Each row has two labels, one from each of two sets.
[ 11.1   5.4   1.5   1.2  -2.4  -0.4   1.7  -4.3   5.4  10.6   0.9 -11.6
   7.2   0.6  -7.3  -9.3   0.2  -0.6  41.2   7.0]	[102] & PQ
[15.7  3.2  4.7  2.0 -0.4  0.5  6.5 -3.2  0.0  7.8  0.1 -3.2 17.2  0.2
 -8.8 -5.1 -2.5  0.0 41.0 -3.7]	[102] & LH
[ 3.6  5.7  6.1  2.7  5.0  4.5  3.1  0.1 -9.2  7.1  2.7 -0.9  9.9 -4.1
 -2.7  4.6 -1.3  1.0 48.4 -9.9]	[93] & PQ
[ 4.4  2.0  7.1 -1.1  3.8 -2.0  4.3 -3.5 -2.0  4.9 -1.1 -0.9 11.8  1.2
 -8.7  0.9 -3.4 -5.9 47.4 -9.1]	[93] & PQ
[12.3  4.4 25.0 -3.0  3.9  3.5  6.2  4.2 -5.2  1.7 -2.8  2.8 14.7 -1.5
  3.0  8.4  1.3  1.9 18.6  0.4]	[95] & PQ
[ 13.9   4.2  -1.4   0.5   0.1  -1.3   2.5  -9.3   5.6  12.4   2.1  -4.6
   9.6   0.7  -9.9 -10.0   2.1   0.7  46.2   9.6]	[102] & PQ
[ 9.1  2.8  5.7 -2.2  0.6 -1.3  8.1 -0.2 -7.5  7.1  5.3 -0.6 16.4 -2.0
 -6.0  6.5 -4.3 -4.0 59.7 -7.5]	[95] & PQ
[  6.4   3.2  -5.1  -0.3  -2.2 -12.6  -0.8 -10.8  13.3   9.6   2.7  -4.5
   7.7   0.7  -5.4 -14.2   1.3  -0.2  52.6   6.9]	[88] & PQ
[13.6  3.9  3.8  2.1  0.8  6.8  1.4  2.3 -4.6  5.7  2.9  1.5 14.8 -1.4
 -5.7 -5.2  0.5  4.5 18.0  7.6]	[88] & PQ
[19.2 13.3 -1.7 -1.4  3.1 -1.6  6.2  2.0  2.0  5.8  0.8 -5.1 22.2  0.7
  5.9 -0.4  9.3  6.3 33.9 -0.9]	[93] & PQ
[16.2  0.6  0.5  1.7  1.8  4.2  5.9  2.3  0.6  9.5  3.7 -2.1 19.5 -1.8
 -2.4 -2.5 -1.6  0.0 25.6  4.6]	[102] & LH
[ 3.9 -0.8  2.4  0.7  1.1 -4.0  5.4  1.1  0.0  3.5  2.2  1.3 16.4  3.7
 -1.9 -2.8 -1.3 -0.8 36.1 -7.3]	[93] & PQ
[ 32.1  11.0  -5.3   7.1  -2.6  -3.8   9.2  -4.9  11.1  12.3   2.2  -6.4
  24.9   2.9  -3.8 -11.0   8.9   1.5  42.0   2.3]	[102] & PQ
[ 21.1   3.6   1.7   2.8  -1.4  -7.9   9.4  -3.9  -5.4  10.7   2.6  -5.6
  23.0  -0.8 -12.1  -7.3  -5.6   4.9  52.5 -12.8]	[102] & PQ
[ 9.5  4.9  3.7  1.9  5.5  5.4  5.3 -0.9 -4.0  7.0  0.2  0.8 20.1 -3.3
 -3.4  1.1 -0.9 -0.9 45.3 -6.2]	[95] & PQ
[  1.8  -2.7   8.4   0.5  -0.3  -1.0   7.0  -3.3  -3.8   8.1   1.1   1.9
  19.0   1.7 -12.7  -7.0  -1.0   4.2  62.7 -10.7]	[93] & PQ
[  8.5   0.5   5.6   0.8   0.5   3.1   5.1   3.7  -6.4   6.4   3.2   0.4
  11.8  -0.6  -5.1   2.9   1.3   1.8  40.1 -10.4]	[92] & PQ
[13.7  5.1  3.0  0.8 -0.5  1.7  3.5 -2.2 -1.5  6.4  1.7 -0.4 10.9  2.3
 -4.8 -3.7  2.8  1.5 25.8  0.9]	[102] & PQ
[ 28.4  15.6  -4.9   0.6  -0.8  -5.9   7.8  -8.7  15.9  14.9   0.9 -10.6
  26.2  -0.9  -7.0 -18.7   9.7  -3.4  78.3   1.5]	[102] & PQ
[ 7.7  7.5  1.9 -1.2  4.0 -0.7  2.7 -2.3  0.2  8.0 -1.8 -1.6 11.5  2.9
 -7.1 -4.9  1.7  0.6 32.9 -2.5]	[88] & PQ
[35.2  9.0 -3.8  4.0  0.9  2.6  6.0  1.4  3.2  9.4  3.7 -2.9 30.7  2.9
  2.7 -3.6  5.8 -1.6 25.4  6.4]	[88] & PQ
[  6.3   3.2  -0.2   0.0  -1.3  -1.0  -0.5  -3.9   1.5   8.6  -1.0  -1.3
   7.5  -3.0  -7.7 -10.2  -1.9  -1.1  31.7   3.6]	[102] & LH
[ 16.5   3.0   3.7  -1.9  -5.1  -2.3   2.9  -7.4   3.6  11.1   2.4  -5.8
   9.3   0.7 -11.7  -9.7  -1.9   1.3  39.0   2.5]	[102] & LH
[  5.3  -2.3   3.9   1.3   5.6   3.2   3.8   7.7 -10.4   1.5   1.1   2.8
  13.6   1.4  -0.4   6.1  -6.7   5.5  11.3  -7.9]	[92] & PQ
[11.1  6.5  1.4 -1.3  2.3 -4.4  6.4 -0.8 -0.1  7.4 -1.1 -1.6 18.9  1.2
 -4.9 -1.6 -0.3  2.4 53.0 -5.2]	[93] & PQ
[10.9 -1.7  1.9 -1.9  0.8  2.8  5.0  1.3 -3.6  5.2  2.2  0.3 16.4  0.5
 -1.3 -0.5 -1.8  1.2  7.5  8.3]	[88] & LH
[  2.4   3.4   7.9  -1.3  -2.5  -3.0   8.6  -1.6  -8.2   7.4   2.0   1.8
  14.8  -0.6  -4.9  -0.8  -3.1   0.4  48.4 -11.4]	[93] & PQ
[20.6  7.9  1.2  0.4  5.6  0.8  6.9  3.4 -0.2  5.7  3.0 -2.6 26.7 -1.4
  2.7  4.7  1.0 -3.5 43.0 -6.5]	[93] & PQ
[ 22.2   9.7  -4.8   2.4   1.9  -5.3  10.5  -0.3  -0.5   6.7   1.2  -5.1
  33.0  -1.1   1.1  -4.2   8.4  -1.3  54.9 -12.7]	[93] & LH
[15.6  4.1 -6.2 -0.1 -4.1 -6.5 -2.5 -3.0  6.1 10.6  0.4 -3.6 17.2 -2.8
 -2.1 -7.7  3.8 -0.8 34.7 11.7]	[88] & LH
[-1.0  1.0  5.5 -0.3  6.0 -4.0  5.2  5.9 -3.0  1.4  5.0 -4.4 10.7  0.1
  0.1  5.1  1.1 -1.4 41.1 -9.2]	[93] & PQ
[ 17.4  -1.7   6.9   4.2   1.5   9.2   8.9   3.6 -12.6   5.1   2.8   0.6
  20.4  -0.3  -3.7   6.4  -4.7   3.9  12.3  -5.1]	[88] & PQ
[  6.7  -2.1   7.6   1.8   4.2   1.1   5.5   3.1 -11.0 -24.6   1.0   5.2
  15.3  -0.5  -3.7   2.1  -1.3   0.6   3.1  -4.0]	[102] & PQ
[ 6.9  6.3 -2.1 -3.4  0.1  1.2 11.6 -3.1  7.6  8.7  2.6 -0.8  8.3  1.3
 -4.9 -8.3  0.4 -0.4 35.4 14.1]	[102] & PQ
[ 0.8 -2.8  6.3  3.7 -5.5  4.7  2.4  0.4 -3.8  5.5  2.9  0.0  8.9 -1.6
 -8.6 -2.8 -4.5  0.8 17.6 -0.3]	[88] & PQ
[11.4  7.1  0.1  2.1 -1.1  0.6  1.5 -5.7  0.3 11.2  7.3 -2.1 16.3  2.7
 -6.0 -4.4  1.9 -2.9 39.2  0.7]	[88] & PQ
[23.7  9.2 -2.9  0.4 -1.3 -0.6  2.9 -1.0  4.6  9.0  1.2 -3.1 20.4  0.4
 -6.1 -5.5  1.6  1.8 34.3  6.1]	[102] & PQ

Each row has two labels, one from each of two sets.
[ 3.0  2.9 -2.8 -3.3 -4.1 -1.6  0.0 -4.5  3.7 -7.1  3.6  2.2  3.7  6.6
 -0.5 -6.1 -0.8  5.2  0.3 -0.5]	QZ & PZ
[-3.2 -1.0 -0.6 -4.8 -5.2  0.5  0.9 -2.3  1.2 -3.1  2.0  5.6 -0.7  2.9
 -1.7 -5.4 -8.7  6.3 -4.7  0.4]	LD & JQ
[ 0.5  0.5  0.3 -2.7 -4.5 -3.5  3.8 -6.5 -1.3 -7.5  1.5  2.5  2.8  6.9
 -1.5 -9.9 -2.9  6.2  1.4 -2.3]	QZ & PZ
[ 0.5 -1.5  1.3 -1.7 -3.4 -2.1  2.3 -2.0 -2.7 -1.5 -0.9 -0.2  1.6  3.1
  0.1 -2.5 -1.2  3.1 -0.7 -3.8]	QZ & DS
[  2.4   1.0  -0.2  -3.7  -5.0  -3.2   2.4  -6.0   2.2  -8.8   2.3   1.8
   3.2   6.8  -1.4 -10.3  -1.4   6.9   1.2  -1.5]	QZ & PZ
[ 0.9  2.2 -2.6 -4.7 -3.4 -1.2  0.6 -5.1  1.2 -7.6  3.4  2.6  1.5  5.8
  0.3 -5.7 -3.8  4.8 -0.1  0.9]	LD & Hn
[ 1.2  1.8 -1.4 -2.1 -2.7  0.5  0.4 -3.1  8.2 -1.3  4.7  5.5  1.9  3.6
 -1.8 -7.1 -2.5  5.4  0.6  1.2]	QZ & PZ
[ 0.6  2.1 -2.1 -3.9 -2.7  1.1 -0.8 -3.5  2.4 -3.9  5.8  6.3  0.6  3.4
 -2.4 -4.0 -4.8  6.2 -1.2 -0.3]	ZM & Hn
[ 1.1  0.1  0.2 -4.0 -3.7 -1.4  2.2 -3.5  3.4  1.1  1.5  4.3  4.4  6.8
  0.5 -5.9 -5.6  6.4  0.9 -1.1]	QZ & DS
